Here is a tiny trained network, its code and every weight. The questions are about switching its units off for an input and a class, where a switched-off unit gives its printed mean instead of its output.

import numpy as np


def w(rows, s, z=0):
    codes = np.array(rows[::2]) - 128.0
    scale = np.full(codes.shape[1], s)
    scale[-1] = z or s
    return codes * scale


def norm(h):
    return h / np.sqrt((h * h).mean(-1, keepdims=True) + 1e-5)


def f(y):
    return np.maximum(y, 0)


def log_softmax(a):
    a = a - a.max(-1, keepdims=True)
    return a - np.log(np.exp(a).sum(-1, keepdims=True))


def net(x, mask):
    res = np.array(x, float).reshape(1, 6) / 4 @ E
    u = 0
    for l in range(3):
        y = f(norm(res) @ A[l][:, :-1].T + A[l][:, -1])
        res = res + np.where(mask[u : u + 3], y, B[l][:, -1]) @ B[l][:, :-1]
        u += 3
    return log_softmax(norm(res)[-1] @ U[:, :-1].T + U[:, -1])


A, B = {}, {}
E = w([
[192,96,91,4,114,91,121,127,84,149,163],'x0',
[121,96,96,130,90,109,101,155,167,94,106],'x1',
[139,127,65,83,254,180,84,90,160,102,77],'x2',
[166,65,113,146,125,163,162,125,167,186,133],'x3',
[209,144,169,138,169,105,108,195,173,92,189],'x4',
[109,82,220,95,146,151,49,203,88,183,63],'x5',
],0.0059)
A[0] = w([
[156,56,68,126,2,64,41,163,216,35,21,36],'0.n0',
[156,188,202,114,182,164,172,83,40,172,167,152],'0.n1',
[151,29,114,128,134,201,235,173,193,207,142,3],'0.n2',
],0.0054,0.006)
B[0] = w([
[57,116,117,117,186,151,180,158,97,181,195,217],'0.n0',
[78,90,89,147,145,135,146,179,143,145,161,253],'0.n1',
[128,96,84,214,104,75,10,105,43,90,115,174],'0.n2',
],0.012,0.0031)
A[1] = w([
[83,217,124,108,146,88,110,157,64,92,131,2],'1.n0',
[61,95,139,92,79,163,163,31,75,138,75,77],'1.n1',
[195,124,80,2,104,91,124,128,62,189,158,21],'1.n2',
],0.0073,0.0057)
B[1] = w([
[206,31,33,238,79,59,19,72,37,155,124,169],'1.n0',
[195,79,201,131,147,137,148,169,123,52,179,254],'1.n1',
[77,183,147,244,105,170,123,155,178,105,80,252],'1.n2',
],0.011,0.0035)
A[2] = w([
[86,115,173,129,53,52,152,118,103,198,178,25],'2.n0',
[105,104,228,103,131,111,74,153,108,207,45,110],'2.n1',
[135,165,230,138,2,100,122,96,134,180,167,2],'2.n2',
],0.0071,0.0049)
B[2] = w([
[118,130,59,47,249,129,65,82,166,98,90,209],'2.n0',
[172,201,80,82,45,55,202,85,126,144,131,255],'2.n1',
[154,134,119,94,255,235,65,53,168,121,55,195],'2.n2',
],0.0093,0.0038)
U = w([
[184,57,51,208,112,55,7,72,33,133,106,129],'0',
[122,140,103,34,237,198,68,64,171,111,60,54],'1',
[19,95,67,127,182,107,185,198,90,187,192,78],'2',
[165,168,113,105,82,71,181,63,135,119,137,245],'3',
[202,73,225,114,137,126,107,194,117,39,191,208],'4',
[73,186,150,233,105,144,124,144,158,117,36,36],'5',
[93,93,117,88,84,147,78,122,110,136,217,2],'6',
],0.013,0.0097)

Each question gives the input, the list of numbers given to net, and the class t.
The units are the neurons (one row each of A and B). Each row of codes is followed by its name. A weight is (code - 128) times the scale printed after its matrix; where a second scale follows, it is the last column's (A, B and U).
mask holds one flag per neuron, layer by layer. A switched-off neuron (its flag False) gives its mean, the last column of its row in B, instead of its output. The means were averaged over made-up inputs and are rounded, as every weight is.
A unit's drop is (log p(t) with every unit on - log p(t) with that unit switched off) / (log p(t) with every unit on - log p(t) with every unit switched off).
The circuit of an input: a set's keep is (log p(t) with only the set's units on - log p(t) with every unit switched off) / (log p(t) with every unit on - log p(t) with every unit switched off). Starting from all 9 units, units are removed one at a time, each time the one whose removal leaves the highest keep (on an exact tie, the one counted first), for as long as the keep stays at least 0.8.
circuit, biggest first: the units of the circuit, biggest drop first
unit that matters most: the unit with the biggest drop
top k neurons: the k neurons with the biggest drops, biggest first
k most important neurons of layer l: the k neurons of layer l with the biggest drops, biggest first
input [1,-5,-5,2,2,8], class 3: circuit, biggest first	2.n1
input [3,-2,-3,3,2,4], class 3: top 2 neurons	2.n1, 0.n0
input [-4,-5,-8,8,8,6], class 0: top 2 neurons	0.n2, 1.n1
input [-7,7,-6,4,3,-5], class 2: circuit, biggest first	0.n0, 1.n2
input [6,2,-8,1,1,8], class 1: circuit, biggest first	2.n2, 2.n0
input [7,-7,2,-1,1,8], class 3: top 3 neurons	2.n1, 0.n0, 1.n1
input [7,-7,5,-4,0,-7], class 2: top 2 neurons	0.n1, 2.n1
input [5,-6,3,-7,5,-3], class 0: top 3 neurons	1.n0, 0.n0, 1.n1
input [-2,7,5,8,7,6], class 0: top 2 neurons	0.n2, 1.n1
input [1,-5,2,-3,1,7], class 3: top 3 neurons	2.n1, 0.n0, 1.n1
input [-1,-2,1,8,8,-8], class 0: top 4 neurons	0.n2, 1.n1, 2.n1, 0.n0
input [8,1,-4,7,-1,7], class 5: top 2 neurons	1.n2, 1.n0
input [-7,1,-3,8,-8,-2], class 0: top 3 neurons	0.n2, 1.n2, 0.n0
input [5,-5,-2,6,-8,-4], class 4: 2 most important neurons of layer 1	1.n1, 1.n0
input [0,-5,5,6,-2,-5], class 0: unit that matters most	0.n2
input [1,4,3,6,5,7], class 3: circuit, biggest first	2.n1, 1.n1
input [-1,0,-2,-7,6,-7], class 0: 2 most important neurons of layer 1	1.n0, 1.n1
input [7,7,7,8,3,-4], class 0: 2 most important neurons of layer 0	0.n2, 0.n1
input [-3,-7,-2,6,5,-5], class 2: 2 most important neurons of layer 2	2.n1, 2.n2
input [-2,8,0,6,6,4], class 2: unit that matters most	0.n0
